Below is a small trained network, with its code and all its weights. Each question gives an input and a target symbol and asks what happens when units are switched off, that is, made to give their printed mean instead of their output.

import numpy as np


def w(rows, s, z=0):
    codes = np.array(rows[::2]) - 128.0
    scale = np.full(codes.shape[1], s)
    scale[-1] = z or s
    return codes * scale


def norm(h):
    return h / np.sqrt((h * h).mean(-1, keepdims=True) + 1e-5)


def f(y):
    return np.maximum(y, 0)


def softmax(a):
    e = np.exp(a - a.max(-1, keepdims=True))
    return e / e.sum(-1, keepdims=True)


def log_softmax(a):
    a = a - a.max(-1, keepdims=True)
    return a - np.log(np.exp(a).sum(-1, keepdims=True))


def net(x, mask):
    ids = ['γδθμξτω'.index(c) for c in x.split()]
    T = len(ids)
    res = E[ids] + P[:T]
    u = 0
    for l in range(2):
        q, k, v = (norm(res) @ M[l].T for M in (Q, K, V))
        z = softmax(np.where(np.tri(T) > 0, q @ k.T / 2**0.5, -1e9)) @ v
        res = res + np.where(mask[u], z, O[l][:, -1]) @ O[l][:, :-1]
        u += 1
        y = f(norm(res) @ A[l][:, :-1].T + A[l][:, -1])
        res = res + np.where(mask[u : u + 12], y, B[l][:, -1]) @ B[l][:, :-1]
        u += 12
    return log_softmax(norm(res)[-1] @ U[:, :-1].T + U[:, -1])


Q, K, V, O, A, B = {}, {}, {}, {}, {}, {}
E = w([
[149,253,72,204],'γ',
[156,148,114,153],'δ',
[176,144,31,123],'θ',
[135,86,133,157],'μ',
[157,134,194,131],'ξ',
[150,112,180,77],'τ',
[143,70,103,151],'ω',
],0.022)
P = w([
[135,194,111,94],'0',
[148,96,128,158],'1',
[172,252,169,157],'2',
[88,115,136,155],'3',
[175,224,177,120],'4',
[49,118,135,180],'5',
[168,245,188,96],'6',
[64,112,136,174],'7',
],0.021)
Q[0] = w([
[54,96,156,2],'L0H1',
[82,122,36,138],'L0H1',
],0.039)
K[0] = w([
[249,176,222,5],'L0H1',
[122,51,199,179],'L0H1',
],0.027)
V[0] = w([
[198,76,216,44],'L0H1',
[253,216,78,217],'L0H1',
],0.0036)
O[0] = w([
[180,94,104,147,9],'L0H1',
[2,187,117,57,254],'L0H1',
],0.0052,0.0037)
A[0] = w([
[157,113,105,160,3],'L0N1',
[47,28,101,126,99],'L0N2',
[127,81,66,3,118],'L0N3',
[103,40,83,126,109],'L0N4',
[22,78,153,60,79],'L0N5',
[97,172,104,114,150],'L0N6',
[145,138,205,153,125],'L0N7',
[117,25,196,100,127],'L0N8',
[56,142,120,107,115],'L0N9',
[49,57,1,86,45],'L0N10',
[84,92,200,187,23],'L0N11',
[134,122,129,118,34],'L0N12',
],0.023,0.0058)
B[0] = w([
[167,130,153,141,144],'L0N1',
[91,104,163,184,210],'L0N2',
[136,186,174,159,185],'L0N3',
[121,134,109,193,192],'L0N4',
[95,173,144,79,163],'L0N5',
[163,148,133,152,249],'L0N6',
[149,146,109,138,195],'L0N7',
[108,188,181,106,181],'L0N8',
[152,121,149,136,176],'L0N9',
[155,110,3,101,255],'L0N10',
[176,110,170,100,193],'L0N11',
[127,130,138,132,128],'L0N12',
],0.059,0.0091)
Q[1] = w([
[122,195,119,60],'L1H1',
[150,236,31,3],'L1H1',
],0.038)
K[1] = w([
[89,97,148,98],'L1H1',
[79,2,128,71],'L1H1',
],0.037)
V[1] = w([
[152,177,128,19],'L1H1',
[4,162,83,118],'L1H1',
],0.03)
O[1] = w([
[145,70,227,164,119],'L1H1',
[249,157,108,249,5],'L1H1',
],0.021,0.013)
A[1] = w([
[161,109,175,171,122],'L1N1',
[172,136,136,140,2],'L1N2',
[211,141,132,137,67],'L1N3',
[102,149,91,184,107],'L1N4',
[148,38,42,137,111],'L1N5',
[183,110,181,93,116],'L1N6',
[62,172,121,139,156],'L1N7',
[150,145,82,119,121],'L1N8',
[182,172,111,77,76],'L1N9',
[168,105,67,133,13],'L1N10',
[79,113,87,231,143],'L1N11',
[166,3,135,76,66],'L1N12',
],0.034,0.0059)
B[1] = w([
[91,75,64,128,184],'L1N1',
[111,160,189,121,157],'L1N2',
[113,211,154,184,221],'L1N3',
[114,119,125,68,209],'L1N4',
[206,254,130,65,212],'L1N5',
[161,105,60,117,195],'L1N6',
[151,143,85,196,208],'L1N7',
[195,122,156,113,237],'L1N8',
[74,49,200,93,245],'L1N9',
[134,189,47,135,209],'L1N10',
[78,156,118,14,205],'L1N11',
[203,19,68,182,162],'L1N12',
],0.047,0.013)
U = w([
[173,38,107,161,220],'γ',
[56,80,161,199,170],'δ',
[110,159,98,250,139],'θ',
[9,125,106,86,80],'μ',
[191,191,79,104,129],'ξ',
[131,169,244,145,144],'τ',
[173,54,191,14,1],'ω',
],0.012,0.0046)

Each question gives the input, a string of symbols that net reads in full, and the target symbol t.
The units are the heads (2 rows each of Q, K, V and O) and the neurons (one row each of A and B). Each row of codes is followed by its name. A weight is (code - 128) times the scale printed after its matrix; where a second scale follows, it is the last column's (O, A, B and U).
mask holds one flag per unit, layer by layer, with each layer's heads first. A switched-off unit (its flag False) gives its mean, the last column of its rows in O or B, instead of its output. The means were averaged over made-up inputs and are rounded, as every weight is.
A unit's drop is (log p(t) with every unit on - log p(t) with that unit switched off) / (log p(t) with every unit on - log p(t) with every unit switched off).
The circuit of an input: a set's keep is (log p(t) with only the set's units on - log p(t) with every unit switched off) / (log p(t) with every unit on - log p(t) with every unit switched off). Starting from the 12 units with the biggest drops (on a tie, the unit counted first), units are removed one at a time, each time the one whose removal leaves the highest keep (on an exact tie, the one counted first), for as long as the keep stays at least 0.8.
units of the circuit, in order: the units of the circuit, biggest drop first
most important unit: the unit with the biggest drop
top k neurons: the k neurons with the biggest drops, biggest first
k most important neurons of layer l: the k neurons of layer l with the biggest drops, biggest first
input δ θ τ δ θ θ τ τ, target τ: most important unit	L0N8
input θ ω θ τ δ, target θ: top 3 neurons	L0N8, L0N5, L0N4
input θ δ θ ξ τ, target γ: top 3 neurons	L0N2, L0N10, L0N11
input θ δ τ, target μ: units of the circuit, in order	L0N10, L0N3, L1N5, L1N8
input θ μ γ μ θ, target ω: top 2 neurons	L0N2, L0N11
input δ δ ω θ τ, target τ: top 4 neurons	L0N11, L0N2, L0N10, L1N3
input ω ξ μ μ γ, target ω: top 2 neurons	L0N2, L0N3
input θ θ θ ω, target μ: units of the circuit, in order	L0N2, L1N11
input ξ θ ω, target τ: 3 most important neurons of layer 0	L0N2, L0N10, L0N4
input τ τ θ, target θ: 2 most important neurons of layer 0	L0N10, L0N8
input ω θ θ δ τ, target μ: top 2 neurons	L0N3, L0N2
input θ μ θ, target ω: top 3 neurons	L0N2, L1N9, L0N10
input θ ξ θ ω δ τ ξ, target θ: top 2 neurons	L0N5, L0N4
input γ ξ δ ξ θ θ ω, target τ: top 2 neurons	L0N7, L0N2
input τ μ ξ μ ω, target ω: units of the circuit, in order	L1N9
input δ θ δ δ ξ, target μ: top 2 neurons	L0N3, L0N2
input δ θ δ τ δ τ ξ, target θ: 2 most important neurons of layer 0	L0N5, L0N10
input θ δ θ τ γ, target θ: top 2 neurons	L0N10, L0N5
input δ ω θ θ γ θ γ, target τ: 3 most important neurons of layer 0	L0N10, L0N2, L0N4
input ω δ θ δ γ, target μ: 2 most important neurons of layer 0	L0N10, L0N3
input ω ω μ θ ξ, target τ: 3 most important neurons of layer 0	L0N10, L0N8, L0N2
input θ τ δ, target θ: 2 most important neurons of layer 1	L1N1, L1N3
